Below is a small trained network, with its code and all its weights. Each question gives an input and a class and asks what happens when units are switched off, that is, made to give their printed mean instead of their output.

import numpy as np


def w(rows, s, z=0):
    codes = np.array(rows[::2]) - 128.0
    scale = np.full(codes.shape[1], s)
    scale[-1] = z or s
    return codes * scale


def norm(h):
    return h / np.sqrt((h * h).mean(-1, keepdims=True) + 1e-5)


def f(y):
    return y / 2 * (1 + np.tanh(0.7978845608 * (y + 0.044715 * y**3)))


def log_softmax(a):
    a = a - a.max(-1, keepdims=True)
    return a - np.log(np.exp(a).sum(-1, keepdims=True))


def net(x, mask):
    res = np.array(x, float).reshape(1, 2) / 4 @ E
    u = 0
    for l in range(2):
        y = f(norm(res) @ A[l][:, :-1].T + A[l][:, -1])
        res = res + np.where(mask[u : u + 9], y, B[l][:, -1]) @ B[l][:, :-1]
        u += 9
    return log_softmax(norm(res)[-1] @ U[:, :-1].T + U[:, -1])


A, B = {}, {}
E = w([
[99,204,2,110,206],'x0',
[217,185,31,196,81],'x1',
],0.0087)
A[0] = w([
[40,160,170,81,149,179],'L0N0',
[141,131,75,149,132,98],'L0N1',
[147,128,10,116,122,254],'L0N2',
[68,92,161,157,110,139],'L0N3',
[133,92,138,76,102,140],'L0N4',
[122,224,131,135,124,150],'L0N5',
[49,144,97,143,155,218],'L0N6',
[96,151,96,146,124,98],'L0N7',
[109,148,36,129,194,65],'L0N8',
],0.013,0.00075)
B[0] = w([
[62,1,167,212,87,218],'L0N0',
[176,170,189,140,138,180],'L0N1',
[141,206,60,119,74,254],'L0N2',
[196,209,117,176,81,184],'L0N3',
[127,172,124,100,121,159],'L0N4',
[194,130,125,84,137,169],'L0N5',
[79,103,96,61,101,187],'L0N6',
[24,192,172,91,147,154],'L0N7',
[140,79,71,143,149,254],'L0N8',
],0.0084,0.008)
A[1] = w([
[160,136,66,173,92,161],'L1N0',
[203,165,85,98,102,255],'L1N1',
[95,63,159,93,136,173],'L1N2',
[161,140,94,158,132,141],'L1N3',
[99,162,70,122,216,244],'L1N4',
[51,2,150,142,168,176],'L1N5',
[135,81,144,175,141,186],'L1N6',
[119,84,127,149,83,171],'L1N7',
[115,144,143,147,98,168],'L1N8',
],0.013,0.0025)
B[1] = w([
[79,104,109,138,158,223],'L1N0',
[119,107,179,120,112,255],'L1N1',
[172,115,149,186,180,186],'L1N2',
[154,146,157,120,123,172],'L1N3',
[136,118,157,107,196,200],'L1N4',
[201,115,133,176,131,249],'L1N5',
[187,93,134,158,180,180],'L1N6',
[143,123,1,91,180,197],'L1N7',
[88,130,149,161,140,160],'L1N8',
],0.014,0.0087)
U = w([
[30,114,110,52,149,4],'0',
[116,191,200,155,11,122],'1',
[133,212,87,70,176,150],'2',
[163,21,160,206,175,174],'3',
],0.013,0.0033)

Each question gives the input, the list of numbers given to net, and the class t.
The units are the neurons (one row each of A and B). Each row of codes is followed by its name. A weight is (code - 128) times the scale printed after its matrix; where a second scale follows, it is the last column's (A, B and U).
mask holds one flag per neuron, layer by layer. A switched-off neuron (its flag False) gives its mean, the last column of its row in B, instead of its output. The means were averaged over made-up inputs and are rounded, as every weight is.
A unit's drop is (log p(t) with every unit on - log p(t) with that unit switched off) / (log p(t) with every unit on - log p(t) with every unit switched off).
The circuit of an input: a set's keep is (log p(t) with only the set's units on - log p(t) with every unit switched off) / (log p(t) with every unit on - log p(t) with every unit switched off). Starting from the 12 units with the biggest drops (on a tie, the unit counted first), units are removed one at a time, each time the one whose removal leaves the highest keep (on an exact tie, the one counted first), for as long as the keep stays at least 0.8.
units of the circuit, in order: the units of the circuit, biggest drop first
top k neurons: the k neurons with the biggest drops, biggest first
top k neurons in layer l: the k neurons of layer l with the biggest drops, biggest first
drop of u: that unit's drop, to one decimal
input [3,-1], class 2: units of the circuit, in order => (L0N2)
input [0,8], class 1: top 2 neurons in layer 1 => (L1N7 L1N1)
input [2,1], class 2: top 2 neurons => (L0N0 L0N2)
input [-7,0], class 1: top 3 neurons in layer 0 => (L0N8 L0N0 L0N3)
input [2,8], class 2: top 2 neurons => (L0N0 L1N0)
input [-5,8], class 1: top 4 neurons => (L0N0 L0N8 L1N4 L1N2)
input [1,6], class 1: top 4 neurons => (L1N7 L1N1 L0N1 L1N6)
input [1,3], class 2: top 3 neurons in layer 1 => (L1N0 L1N5 L1N4)
input [-2,0], class 1: top 2 neurons => (L0N0 L0N8)
input [0,4], class 1: top 2 neurons => (L1N7 L1N1)
input [7,0], class 0: top 2 neurons => (L1N5 L0N6)
input [4,4], class 2: top 2 neurons => (L0N2 L0N0)
input [-2,5], class 1: top 2 neurons in layer 0 => (L0N0 L0N8)
input [1,0], class 0: top neuron in layer 0 => (L0N2)
input [3,3], class 2: drop of L0N2 => 0.2
input [2,2], class 2: drop of L0N0 => 0.4
input [-1,3], class 1: drop of L0N8 => 0.0
